Below is a small trained network, with its code and all its weights. Each question gives an input and a class and asks what happens when units are switched off, that is, made to give their printed mean instead of their output.

import numpy as np


def w(rows, s, z=0):
    codes = np.array(rows[::2]) - 128.0
    scale = np.full(codes.shape[1], s)
    scale[-1] = z or s
    return codes * scale


def f(y):
    return np.maximum(y, 0)


def log_softmax(a):
    a = a - a.max(-1, keepdims=True)
    return a - np.log(np.exp(a).sum(-1, keepdims=True))


def net(x, mask):
    res = np.array(x, float).reshape(1, 4) / 4 @ E
    y = f(res @ A[0][:, :-1].T + A[0][:, -1])
    res = res + np.where(mask, y, B[0][:, -1]) @ B[0][:, :-1]
    return log_softmax(res[-1] @ U[:, :-1].T + U[:, -1])


A, B = {}, {}
E = w([
[145,115,203,153,146,158,162,113,135,161],'x0',
[212,85,68,116,177,129,101,26,9,205],'x1',
[148,116,177,33,122,186,92,215,131,130],'x2',
[140,121,84,229,174,194,130,68,123,106],'x3',
],0.014)
A[0] = w([
[147,105,110,175,211,228,143,78,54,160,94],'n1',
[182,132,161,63,109,83,100,145,44,181,27],'n2',
[131,83,119,135,133,177,102,108,145,158,87],'n3',
[101,155,191,58,130,160,109,244,164,141,91],'n4',
[115,140,107,104,100,136,138,101,173,150,82],'n5',
[87,167,209,117,93,197,159,251,220,56,138],'n6',
[89,176,176,65,100,98,141,138,97,163,149],'n7',
[164,169,154,63,101,85,113,149,109,213,17],'n8',
[146,173,158,97,186,115,136,106,79,148,142],'n9',
[211,74,125,140,185,187,74,139,67,139,26],'n10',
[154,108,129,51,143,95,69,187,100,223,3],'n11',
[113,141,153,248,119,124,192,83,146,139,118],'n12',
[55,205,2,86,99,83,95,183,138,47,97],'n13',
[244,58,113,43,169,199,78,111,41,203,151],'n14',
],0.0098,0.0043)
B[0] = w([
[174,207,186,96,194,100,110,148,94,191,215],'n1',
[133,33,51,112,103,172,155,114,189,155,185],'n2',
[134,163,101,127,141,125,90,133,109,104,149],'n3',
[109,105,191,46,99,104,125,179,96,134,214],'n4',
[110,122,162,170,135,130,108,109,116,111,133],'n5',
[31,169,161,24,116,161,95,163,167,17,251],'n6',
[80,67,115,134,121,129,134,148,85,74,174],'n7',
[139,72,126,178,49,113,172,133,168,136,172],'n8',
[134,71,162,153,133,170,129,113,75,178,164],'n9',
[178,182,129,109,117,130,82,115,151,156,188],'n10',
[95,88,120,154,101,158,209,124,163,178,184],'n11',
[123,175,64,116,191,118,205,51,112,124,193],'n12',
[177,93,116,253,90,113,64,169,62,67,186],'n13',
[169,126,141,126,101,174,60,153,228,255,249],'n14',
],0.0098,0.024)
U = w([
[175,129,83,227,92,98,72,146,99,53,162],'0',
[82,107,219,23,74,161,117,174,158,53,144],'1',
[100,201,89,144,163,190,155,96,188,30,122],'2',
[172,170,126,157,195,75,255,38,96,145,248],'3',
[173,15,126,104,64,176,168,127,181,173,62],'4',
[255,153,157,99,144,187,70,113,169,207,32],'5',
],0.0086,0.0017)

Each question gives the input, the list of numbers given to net, and the class t.
The units are the neurons (one row each of A and B). Each row of codes is followed by its name. A weight is (code - 128) times the scale printed after its matrix; where a second scale follows, it is the last column's (A, B and U).
mask holds one flag per neuron, in row order. A switched-off neuron (its flag False) gives its mean, the last column of its row in B, instead of its output. The means were averaged over made-up inputs and are rounded, as every weight is.
A unit's drop is (log p(t) with every unit on - log p(t) with that unit switched off) / (log p(t) with every unit on - log p(t) with every unit switched off).
The circuit of an input: a set's keep is (log p(t) with only the set's units on - log p(t) with every unit switched off) / (log p(t) with every unit on - log p(t) with every unit switched off). Starting from the 12 units with the biggest drops (on a tie, the unit counted first), units are removed one at a time, each time the one whose removal leaves the highest keep (on an exact tie, the one counted first), for as long as the keep stays at least 0.8.
units of the circuit, in order: the units of the circuit, biggest drop first
k most important neurons: the k neurons with the biggest drops, biggest first
drop when u is switched off: that unit's drop, to one decimal
input [-7,-1,-4,5], class 0: units of the circuit, in order	n13
input [0,1,4,0], class 4: units of the circuit, in order	n6, n1
input [-3,-4,-7,8], class 3: 2 most important neurons	n12, n6
input [2,-4,-7,-4], class 2: units of the circuit, in order	n4, n12
input [3,6,1,-4], class 4: 3 most important neurons	n2, n11, n8
input [-2,3,2,-1], class 4: units of the circuit, in order	n1, n2
input [5,-4,-1,4], class 2: 2 most important neurons	n12, n4
input [7,1,-7,-7], class 3: units of the circuit, in order	n14, n6
input [4,-4,-3,0], class 2: drop when n14 is switched off	0.2
input [8,5,-8,-2], class 3: drop when n12 is switched off	1.2
input [-6,-8,-6,0], class 0: drop when n13 is switched off	1.8
input [-8,3,-2,1], class 0: drop when n7 is switched off	0.0
